
[[ 124  367   60   55  -77 -250   54  142 -137   32 -265   43    5  -18
  -181    4 -130  199  -54 -436  104  456 -194 -125 -194 -458   17]
 [ 109  253  -41  113 -156 -190 -186  -45 -203  127 -386    4   -7 -173
  -185 -270   69  133  262 -291 -211  210  -83 -108 -317 -491   39]
 [   5  -45   20  -84 -162  115  -99  207 -107  -19 -261  257  171  146
  -215 -268 -218  -29   27 -335   -9  305 -482 -225 -474   44  -81]
 [ 245  532 -136  265  -61 -321  143  -29 -185  -82 -456  262 -135 -474
   151  -27  264  176  202 -434  112   42 -123  -34  -61 -609   41]
 [  44 -510 -104 -262   18  172   42  -66 -215   19  388  -60   56  362
  -103 -183 -247   61 -153  628 -260 -129  274   60   42  515   41]
 [ -58 -135   -6 -381  -16  178  -56  185  -60   -7  355  -20  239  452
  -317   30 -399 -143 -353  180  -56  269 -107 -163 -240  408    4]
 [  69   86 -224    4  -24  -91   12 -244 -129  -90  203   -4  -48 -263
    67   18  141   -4  117  292 -131 -276  307   19  165   34  141]
 [   0  -78 -172 -319   49  158   64  -11  -96 -130  498   44  144  172
   -61  117 -125 -274 -216  428  -86 -156  127  -55   -6  505   86]
 [ 121   64 -160 -177  136 -139   77 -220 -126  -21  343 -101 -118    1
   -55   43   10 -150    5  359 -170 -165  332   21  106   96  142]
 [ -81 -268   93 -175 -120  101  -15  121  -90  -41  104   47  149  305
  -261 -173 -380    2  -58  -56  -10  308 -228 -164 -239  287   -2]
 [  53  170 -213   -8   63 -169   -5 -281   71 -136  191   72 -147 -339
     1   80   80  -59  120   80   55 -220  142  -97  192    6  110]
 [ 141   22 -231 -315  170   96   72  -29  -66  -98  275  207    5  122
   -30   13  -28 -370 -132  271  -74 -211  -32  -87 -131  368   14]
 [   4 -227  -82 -360    8  244  109   77 -230 -119  366  127  189  342
   -68  -96 -157 -441  -78  346 -201  -98  -57  -54 -267  602   50]
 [ 160  -53 -113 -201  268 -161  244 -161   27 -115  331   79 -240   79
   -29   86 -158  -73 -122  206  137  -91  115  -30  210  219   56]
 [  79 -509  137 -232   58   29  172  114 -177   55  143  -19  -34  573
  -247 -244 -508  212 -211  175  -35  331  -53  -16  -87  308  -39]
 [-196 -280 -111 -189 -131  249  103  -13   14 -328  570  133  231   24
    21  153 -224 -153 -142  316  139 -168    9 -108  163  735  101]
 [ 217  413  -74   41  -19 -260 -164  -17 -166  168 -433   54  -85 -126
  -212 -223   86   39  177 -362 -184  247 -152 -131 -389 -592    2]
 [ 141  397 -268  155  -97 -128 -246 -136  -22   -5 -425  275  -47 -501
   -18 -185  270   27  286 -324  -69 -113 -195 -182 -240 -421   -8]
 [  63  595  -19  314 -246 -306  151   10 -224 -172 -333  139   36 -522
   125   78  220  116  268 -534  138  169 -113  -63  -51 -568  142]
 [ 255  -73   61  -43  130 -231   59   59  -82  159 -332  100 -227  245
  -257 -284 -297  338  -69 -268   48  404 -219  -98 -189 -312 -105]
 [-176 -634   10 -250  -40  187   75 -107   11 -177  585  -35   70  294
  -156  -73 -435   -3  -88  438   23  -43  100  -78  181  773   76]
 [  -7 -540   -8 -312   47  162   43   23  -80    4  387  -34   53  485
  -233 -147 -447   91 -259  428  -86   97   71  -44    1  548  -10]
 [  62  179  169  125  -47 -415  139 -106 -134    1 -146 -126 -190  -84
  -181 -101 -148  177  250 -388   57  398   -8  -72  -15 -432  129]
 [ 129  486  -67  124  -40 -330  -57  -64  -34   20 -250   29 -103 -297
  -136   25   50  164   93 -395   73  237  -63 -139  -79 -555   62]
 [ 260  127  -54   65  -58 -112  -11  116 -288  135 -489  180  -32   30
   -90 -316    2  233   57 -236 -147  222 -193  -39 -352 -408  -71]
 [  30  327 -242 -116    1   31  127  -16  -41 -264  284  227  116 -234
   119  264  109 -300  -94   76  120 -212  -15  -98   38  218  104]
 [ -35   67 -112  -62 -257  149 -312  154 -120   76 -140   65  297   36
  -252 -152 -123  146 -106  -62 -167  219 -166 -179 -354  -61  -32]
 [ 184  490    4  177   33 -522   31 -213 -106   67 -274 -102 -280 -327
  -130  -56   99  139  302 -399  -12  232   81  -73  -17 -717  130]
 [ -17 -206   23 -397  -55  191   28  186 -312   53  422 -161  287  572
  -260  -33 -331 -176 -303  425 -291  218  124  -13 -257  420   68]
 [  80  147  -20    4 -101  -46  -62  175  -30   -5 -304  231   64   10
  -186 -118 -180  182  -81 -408  131  345 -394 -206 -288 -205  -79]
 [  18 -292   79 -126  -30  -31   -2   72  -52   55   64  -38    2  323
  -286 -150 -433  318 -189   15   33  356  -68 -103  -46  100  -25]
 [  49   98  -20  294 -158 -297  -34 -206  -52  -41 -314   58 -176 -412
   -41 -204   28  372  360 -340   63  100  -26  -88   71 -423   67]
 [ -19 -132 -246  -25  -98  133   34 -171 -100 -235  226  213   69 -254
   157  -56  107 -133  149  287  -63 -402   86  -33   90  386   91]
 [ -38 -200 -253 -262 -109  359  -65   81 -135 -131  369  169  309  135
   -10   18  -93 -143 -254  475 -135 -232   39  -62  -92  590   16]
 [ -28  530 -124  121 -267  -91 -269    7  -77  -42 -299  125  179 -410
  -134  -48  170  -89  238 -448  -69  147 -243 -238 -358 -403   67]
 [ 404  450 -124  123  188 -478   85 -216 -211  133 -464   96 -397 -276
    -9 -236  260   32  335 -281 -148   11   30    3 -160 -719   41]
 [ 178  470  -90  169  -71 -229  -15   78  -35  -33 -489  295  -58 -319
   -46  -57   67  187   77 -582  185  235 -356 -182 -215 -538  -45]
 [  39  -73  -87 -320   58   51  114  -22 -230  -39  496 -125  105  289
  -108   75 -145 -243 -178  478 -214  -46  274   28  -23  365  130]
 [ 100  307 -257  137   43 -289  -54 -343  105 -103   38   61 -228 -537
    34   93  175  144  163  -21   99 -228  199  -84  286 -261  113]
 [ 329  493 -105  200  188 -593  205 -292 -103   22 -223  -17 -442 -406
    48   26  198  225  223 -225   70   20  230   36  219 -707  120]
 [ 155 -428  101 -285   88   57  191  189 -272  104   99    5    8  652
  -226 -243 -453  154 -285  229 -118  322  -50   18 -192  267  -59]
 [ -37 -160 -235  -86  -56  108  -41 -165    9 -162  329  102   53 -148
    16   23  -39   26  -41  344   -4 -280  154  -65  181  374   72]
 [ 135  285 -245  162   67 -356 -123 -439   80  -26  -80   24 -318 -563
   -11  -64  226  102  350  -58  -29 -247  208  -87  198 -375  116]
 [  46 -304   63 -160  -13  -44 -145   -1  -94  180  -16 -117  -31  357
  -386 -309 -383  240  -57   53 -175  341  -26 -110 -199    6  -29]
 [ 127  187   27   88 -136 -170   57   98 -278   47 -278   35   34  -17
   -89 -134  -49  236   43 -235  -63  295  -71  -27 -193 -371   30]
 [ 215  421  -45  264 -114 -315   94   15 -225   -2 -504  172 -104 -334
    42 -122  146  272  202 -466   51  199 -143  -43 -135 -643   30]
 [  72  487   62  195 -219 -267  124   99 -280  -66 -307   52   74 -241
   -17    5   77   93  177 -481   39  335 -139  -64 -195 -521  117]
 [ 318  523 -112  145  179 -528  138 -218  -87   46 -252   16 -377 -338
    -9   23  165  169  161 -265   58   73  132  -14   99 -682   84]
 [ 240  282  -73  178  -56 -311  -34  -96 -259  138 -423    7 -154 -218
   -65 -238  141  274  229 -210 -176  137   62    2 -143 -619   41]
 [  39 -342 -158 -262   34  151   62 -137 -224  -62  414    2   46  205
   -21 -142  -78 -215    6  582 -290 -276  253   42  -11  523   91]
 [ 102  245  -91  -46 -126  -46 -277  102 -136  170 -278   20  128   29
  -291 -173  -63  142  -51 -184 -189  295 -143 -163 -388 -349  -30]
 [-153  -57  -66 -169 -341  324 -364  239 -143   29  -31   86  466  173
  -310 -186 -202  -55  -98  -40 -225  248 -288 -238 -520  213  -30]
 [ -13  -60  -20 -232 -104  148  -37  137 -219  -26   93   75  226  256
  -180 -145 -167 -241  -36   48 -187  145 -165 -121 -382  248   28]
 [  85  108  136    2  -73 -234   95    9 -278   51 -167  -65  -45   99
  -183 -210 -119  -13  218 -259 -138  345  -81  -54 -272 -276   87]
 [-112 -661  -94 -308  -81  390 -116   59    3  -78  316  176  197  375
  -201 -246 -412    4 -188  376  -72  -47 -159 -148 -139  774  -76]
 [ 173 -165   63   60    3 -225    9  -31 -139  150 -288   -8 -192  129
  -216 -322 -240  454   50 -145  -47  321  -44  -40  -80 -310  -39]
 [ -58 -208   59 -307 -114  205   64  177 -285  -55  255   21  273  426
  -187 -142 -267 -321  -63  163 -212  181 -131  -82 -377  446   60]
 [ -48  304 -223  208 -214  -75   12 -176  -35 -288    4  225   64 -625
   195   99  256  -26  268 -137  116 -263   -2 -101  135  -56  142]
 [  47   86 -295   35  -90   73   20 -116  -67 -213   80  277   61 -357
   174   19  171  -37   66  142   25 -350   25  -58   80  168   56]
 [  -1  132 -133  129  -98 -218   66 -321 -129 -146  190  -79  -93 -407
    87   37  154   44  285  142  -66 -217  343   22  264  -79  215]
 [-187 -441 -194 -325  -94  367 -176  -77   38 -151  578   50  252  175
  -157  -35 -254 -191 -154  543 -125 -235   76 -143    0  807   48]
 [  34  284  -62  237 -111 -254   54 -148   25 -195 -276  254 -136 -504
    45  -69   99   62  357 -501  219   32 -249 -173   -2 -303   63]
 [  78  397 -212   68  -63 -173 -163 -163   -5  -29  -98   79  -33 -394
   -67   17  160   18  139 -140  -33  -58   26 -144  -51 -306   76]
 [ 179  330  -30  298  -39 -499   86 -302 -182   23 -273  -91 -305 -449
    19 -123  185  297  401 -239  -53   51  233   34  150 -664  151]
 [ 158  246 -211   26  155 -223   87 -230  127 -172  -40  287 -263 -384
    59   23  107  -99  167 -193  206 -192 -121 -148   94  -92   33]
 [-176 -385  116 -158 -248  268  -43  256  -74 -118   30  195  297  328
  -244 -227 -452   19  -84 -170   67  356 -459 -226 -345  447  -57]
 [ 235  312  -70  179   54 -435  -66 -205  -45  127 -388    5 -317 -289
  -147 -180   58  315  231 -333  -16  173   17  -85  -26 -671   28]
 [ 129 -312 -165  -67  123  -63  105 -244  -37  -71  190   89 -214  -22
    20 -148  -94  150   35  343  -23 -240  197   21  235  239   32]
 [-207 -210   82 -106 -311  213 -113  227  -81  -96   96   57  354  215
  -259  -84 -390  107 -138 -115   45  368 -275 -203 -247  299    5]
 [-136  101 -180 -243 -115  197   47   21  -76 -265  566   56  309  -26
     5  282  -54 -348 -182  316    2 -162   95 -100   28  522  152]
 [ 154 -390 -226 -307  192   88  -97 -201  -74  105  309  -21 -118  269
  -165 -223 -151   -8 -118  616 -292 -239  270    2   12  371   -4]
 [ -49 -260 -132 -401  -66  397  -71  183 -158  -89  303  197  331  384
  -152 -121 -220 -386 -199  311 -194  -44 -202 -143 -390  665  -26]]

[  92 -101   79   -8  157  146   43  -33   53  -26  -18   32  -41   -3
  -26   27 -128   35  130   55  153   66  -39   -7  -90   -4] => 38
[ 286  -99  139   35 -105   18 -126   25  -17  176  -62  280 -197  266
  -75 -112  -20 -115  -47 -204  280    7   98 -455 -115  279] => 21
[  45  -31  222  123  -15  -10  111  -49   -1  117   22  292   51  135
  -30  242   39  120  188   40   65 -241  -10    3 -103   35] => 13
[ 189   68   12   64  -28   37  -57  -24  -17  160  -49  270  -92  230
 -245  179   72   86   73   53  113  -18   20 -149  -39   43] => 22
[ 246  165   58  188  -27  156 -303    1 -145 -239  101    9 -452   65
 -310 -241  276   89 -454 -355   90    5 -369 -255 -241  256] => 57
[  17  -36   51  114   50  108  -70   70  -29  -71   58   32 -197   -9
  -72  -12   85   53  -92  -80  172   30 -217 -230  -70  -13] => 51
[-196 -169  -28  -90  465  218  321  -74  260  -87    9 -425  426 -227
  529 -119 -439  -70  141   55 -560  200  -97  817  182   86] => 40
[  91  -16   23  -22  -24  -80   15   15   86  313  -65  292   29  278
  -17  164 -112  -90  142   54  144   16  122 -232  117   87] => 61
[ 597  113  162  369 -271  171 -424  -17 -321 -127   40  431 -653  242
 -772   33  614  369 -315 -254  405 -202 -182 -601 -600  129] => 69
[-194 -264 -186 -251  316  460  385   84  101  207 -291 -313  525  -29
  583 -247 -442 -264  426   92 -445  419  309  521  503  162] => 11
[ 351  -71  122  326 -376  -32 -304  170 -193  232   -7  505 -439  344
 -350   55  461   94 -225 -276  390 -149   -7 -867 -253  137] => 71
[  68   67 -125   24  128  165  -68   22   37    4  -23 -153  -24   80
   73 -228  -38  -86 -228 -200 -295  212 -142  137  131  265] => 65
[  32 -232 -213  122  231  274  -28  147   88  -45   -6 -301  -18 -159
  138 -131   -3   55 -126  -36 -215  348 -146   91   26  -92] => 17
[  64   40   85  210   90  255  -34  -10 -120 -236   77  -28 -170  -88
 -181   15  237  254  -96  -79  -39  -79 -300  107 -212  -16] => 37
[  77  101  228  244 -321 -181 -125   87 -140  236   60  585 -275  343
 -282  297  342   92  -35 -106  411 -342  -96 -680  -95   50] => 56
[ -97  -97 -120  -16  186  254   41  116   36  -23  -47 -222   22  -68
  198 -192 -102  -93  -39  -74 -118  276 -120   46  194   54] => 1
[ 153 -225 -106   38  329  306  -11    5  113 -170    1 -297  -42 -198
   39 -131 -139   93  -29   28  -94  315 -123  220 -146  -73] => 26
[  42   64  164  147 -187   15  -93   85 -162   95   15  386 -272  212
 -248  149  252   65   15  -76  422 -176 -116 -566  -57   16] => 34
[-320 -170  -84 -237  338  191  308   66  206  104 -100 -273  362  -89
  542 -135 -496 -286  278   96 -178  312   41  307  448   51] => 49
[ 214 -167  175   17  -69   74   67   -6  -21  254 -123  364    6  244
  -49  120  -52   -4  284   30  255  -79  243 -257  -88  109] => 47
[  58 -123  146  -16   76   18  133  -42   95  173  -48  171  127  133
  133   86 -190  -52  209   22   31  -47  103   36    8  121] => 29
[  21 -210  -70  -15  275  207   62   38  145  -38  -16 -244   68 -117
  224 -157 -223  -55    2  -24 -138  275  -70  179   34   32] => 48
[ -56 -358 -174 -406  477  312  295    4  317  162 -235 -403  425  -71
  619 -352 -787 -423  357  104 -208  595  311  410  398  186] => 4
[ 185  -85    3  163    5  365 -160  106 -178 -169  -25 -102 -289  -18
  -78 -348  224   41 -262 -322   11  138 -176 -206 -151  213] => 50
[  52 -351  -49  105  183  101   34  123  161   73   16  -88    8 -107
  164   44 -112   36   57   63   52  209  -26  -94  -68 -169] => 70
[  77  -56   98  276   13  113 -160   86  -48 -185  150 -118 -247  -53
   79 -276  212   38 -456 -420 -145  -25 -366 -112 -186  243] => 24
[ -45    2   68   69  178  242   95  -29   -6 -149   26 -183   74  -68
  185 -186  -36   15  -84 -178 -323   12 -199  364   16  221] => 36
[-374 -203   80 -368  502  226  483  -80  277  -21  -89 -354  519 -193
  692 -157 -757 -317  475  164 -191  239   70  636  402  100] => 33
[  97 -122 -116  -87  242  466  102    7  -21  -52 -172 -243  116  -39
  134 -273 -156  -43  121  -41 -249  312   74  328   97  174] => 7
[-101 -310 -149 -335  422  337  367   -3  229  191 -248 -224  451  -69
  405  -20 -612 -196  596  346  -98  442  335  419  348  -79] => 62
[ -20   -9  -65  -13  262  485   87   -6  -78 -245  -67 -338   46 -149
  117 -311  -41   23  -28 -127 -314  217 -168  428   63  172] => 28
[ 478 -232   -5  230 -335  105 -285  205 -176  356 -152  471 -377  376
 -334   -4  355   43  -71 -183  424   70  239 -904 -214  108] => 16
[ 143 -202  -32    2  309  120   89  -73  223   11   -3 -149  141  -71
  137   26 -269   49   90   96 -195  186    1  354  -89   -9] => 45
